Below is a small trained network, with its code and all its weights. Each question gives an input and a class and asks what happens when units are switched off, that is, made to give their printed mean instead of their output.

import numpy as np


def w(rows, s, z=0):
    codes = np.array(rows[::2]) - 128.0
    scale = np.full(codes.shape[1], s)
    scale[-1] = z or s
    return codes * scale


def norm(h):
    return h / np.sqrt((h * h).mean(-1, keepdims=True) + 1e-5)


def f(y):
    return np.maximum(y, 0)


def log_softmax(a):
    a = a - a.max(-1, keepdims=True)
    return a - np.log(np.exp(a).sum(-1, keepdims=True))


def net(x, mask):
    res = np.array(x, float).reshape(1, 7) / 4 @ E
    u = 0
    for l in range(2):
        y = f(norm(res) @ A[l][:, :-1].T + A[l][:, -1])
        res = res + np.where(mask[u : u + 14], y, B[l][:, -1]) @ B[l][:, :-1]
        u += 14
    return log_softmax(norm(res)[-1] @ U[:, :-1].T + U[:, -1])


A, B = {}, {}
E = w([
[117,130,126,118,128,125,114],'x0',
[126,130,120,115,128,120,132],'x1',
[211,11,138,184,145,84,99],'x2',
[155,113,136,171,121,157,147],'x3',
[151,57,150,78,222,179,254],'x4',
[95,49,10,177,204,161,203],'x5',
[166,98,57,128,113,182,171],'x6',
],0.0071)
A[0] = w([
[169,109,182,55,54,173,97,253],'0.n0',
[190,83,144,83,179,129,110,104],'0.n1',
[180,102,91,196,66,54,100,132],'0.n2',
[92,183,165,139,156,180,199,119],'0.n3',
[81,191,119,113,135,125,55,128],'0.n4',
[161,184,160,53,133,193,196,143],'0.n5',
[39,147,129,144,188,111,135,163],'0.n6',
[110,129,221,112,224,23,59,193],'0.n7',
[95,188,60,110,111,148,112,120],'0.n8',
[177,64,22,143,130,19,193,74],'0.n9',
[113,119,91,88,137,129,184,96],'0.n10',
[124,181,205,102,145,161,145,111],'0.n11',
[135,9,193,104,34,93,139,149],'0.n12',
[148,254,63,207,89,150,113,130],'0.n13',
],0.0079,0.0036)
B[0] = w([
[205,149,142,80,196,117,30,254],'0.n0',
[219,209,55,143,180,144,182,181],'0.n1',
[85,89,115,5,70,122,47,218],'0.n2',
[137,56,180,127,68,136,113,197],'0.n3',
[147,106,94,164,161,115,187,221],'0.n4',
[131,120,119,88,19,205,2,230],'0.n5',
[100,105,64,162,128,165,201,196],'0.n6',
[158,123,71,136,95,178,150,246],'0.n7',
[155,170,80,227,128,104,176,203],'0.n8',
[115,125,155,145,70,118,94,223],'0.n9',
[116,120,164,141,140,120,197,180],'0.n10',
[128,154,100,129,84,187,59,197],'0.n11',
[136,117,68,118,212,143,171,202],'0.n12',
[130,166,204,205,253,15,201,238],'0.n13',
],0.0062,0.0058)
A[1] = w([
[97,131,95,124,128,179,246,216],'1.n0',
[196,136,96,84,160,155,103,209],'1.n1',
[211,51,169,59,203,138,168,109],'1.n2',
[108,104,133,199,130,70,161,213],'1.n3',
[198,150,136,148,193,152,166,129],'1.n4',
[55,75,155,103,136,172,216,158],'1.n5',
[103,123,45,160,92,124,32,224],'1.n6',
[210,145,125,103,126,79,98,204],'1.n7',
[144,255,202,181,112,45,163,53],'1.n8',
[80,164,153,196,110,160,129,136],'1.n9',
[137,142,133,69,139,196,154,119],'1.n10',
[125,97,244,29,142,159,131,234],'1.n11',
[109,36,108,192,153,62,156,189],'1.n12',
[123,217,173,114,185,148,133,250],'1.n13',
],0.0098,0.0021)
B[1] = w([
[105,102,185,145,136,58,52,255],'1.n0',
[123,140,118,126,161,64,147,242],'1.n1',
[90,230,109,139,132,108,126,235],'1.n2',
[134,136,76,117,37,136,97,208],'1.n3',
[131,242,115,89,140,152,123,202],'1.n4',
[52,103,179,175,155,70,211,212],'1.n5',
[181,52,167,104,143,183,114,255],'1.n6',
[61,95,219,168,193,89,171,247],'1.n7',
[142,141,111,53,196,181,183,241],'1.n8',
[181,165,141,199,156,73,148,172],'1.n9',
[177,110,158,81,60,206,85,197],'1.n10',
[104,67,22,173,92,148,116,198],'1.n11',
[135,188,77,119,2,151,110,246],'1.n12',
[121,113,47,120,121,201,170,205],'1.n13',
],0.0074,0.0066)
U = w([
[212,244,139,64,229,178,153,130],'0',
[177,89,105,85,29,212,64,252],'1',
[128,206,56,205,75,63,203,155],'2',
[46,57,238,174,104,157,229,15],'3',
[214,98,199,131,203,11,75,31],'4',
],0.012,0.0027)

Each question gives the input, the list of numbers given to net, and the class t.
The units are the neurons (one row each of A and B). Each row of codes is followed by its name. A weight is (code - 128) times the scale printed after its matrix; where a second scale follows, it is the last column's (A, B and U).
mask holds one flag per neuron, layer by layer. A switched-off neuron (its flag False) gives its mean, the last column of its row in B, instead of its output. The means were averaged over made-up inputs and are rounded, as every weight is.
A unit's drop is (log p(t) with every unit on - log p(t) with that unit switched off) / (log p(t) with every unit on - log p(t) with every unit switched off).
The circuit of an input: a set's keep is (log p(t) with only the set's units on - log p(t) with every unit switched off) / (log p(t) with every unit on - log p(t) with every unit switched off). Starting from the 12 units with the biggest drops (on a tie, the unit counted first), units are removed one at a time, each time the one whose removal leaves the highest keep (on an exact tie, the one counted first), for as long as the keep stays at least 0.8.
circuit, biggest first: the units of the circuit, biggest drop first
most important unit: the unit with the biggest drop
top k neurons: the k neurons with the biggest drops, biggest first
k most important neurons of layer l: the k neurons of layer l with the biggest drops, biggest first
drop of u: that unit's drop, to one decimal
input [2,0,-3,-8,1,3,8], class 3: most important unit : 1.n5
input [8,-4,-7,-8,-5,0,-2], class 0: circuit, biggest first : 1.n8, 1.n12
input [-4,-7,6,4,-1,0,7], class 4: circuit, biggest first : 1.n13, 0.n7
input [-5,-1,-6,0,2,1,1], class 3: top 3 neurons : 0.n0, 1.n5, 0.n10
input [-1,4,0,-5,-8,-2,8], class 0: 3 most important neurons of layer 1 : 1.n8, 1.n0, 1.n5
input [2,-8,1,-1,-3,-4,7], class 4: top 2 neurons : 0.n2, 1.n7
input [4,-6,-1,8,1,1,-4], class 3: 2 most important neurons of layer 0 : 0.n0, 0.n13
input [3,-5,-1,-6,3,5,5], class 3: 2 most important neurons of layer 0 : 0.n13, 0.n0
input [3,5,4,7,1,5,-6], class 2: 3 most important neurons of layer 1 : 1.n10, 1.n2, 1.n5
input [4,7,2,6,7,5,2], class 2: 2 most important neurons of layer 0 : 0.n1, 0.n2
input [3,8,6,-2,0,4,-3], class 1: top 2 neurons : 0.n9, 0.n13
input [0,4,5,-4,1,1,1], class 2: top 3 neurons : 0.n5, 0.n1, 0.n0
input [5,1,-6,3,2,1,-2], class 3: top 2 neurons : 0.n0, 0.n6
input [-8,-2,-2,-3,2,3,-8], class 3: top 2 neurons : 1.n5, 0.n13
input [-7,-3,4,7,0,3,-4], class 1: circuit, biggest first : 0.n13
input [-5,-3,2,0,-1,-3,2], class 4: top 3 neurons : 0.n2, 1.n7, 1.n8
input [-5,-2,7,-6,6,-1,3], class 0: top 2 neurons : 0.n1, 1.n4
input [0,-6,8,-1,2,7,-5], class 2: top 2 neurons : 0.n5, 1.n2
input [6,8,7,-8,0,3,-4], class 1: 2 most important neurons of layer 1 : 1.n6, 1.n12
input [6,4,3,8,-7,8,2], class 1: circuit, biggest first : 1.n6
input [2,6,2,-3,6,3,-4], class 2: drop of 1.n2 : 0.2
input [-6,-8,-3,3,-4,-2,5], class 0: drop of 1.n8 : 0.3
input [5,3,0,-8,6,7,4], class 3: 2 most important neurons of layer 1 : 1.n5, 1.n0
input [-5,8,-5,-7,-7,-6,0], class 0: drop of 1.n8 : 0.2
input [-3,-8,-5,-6,8,2,-3], class 3: drop of 1.n5 : 1.0
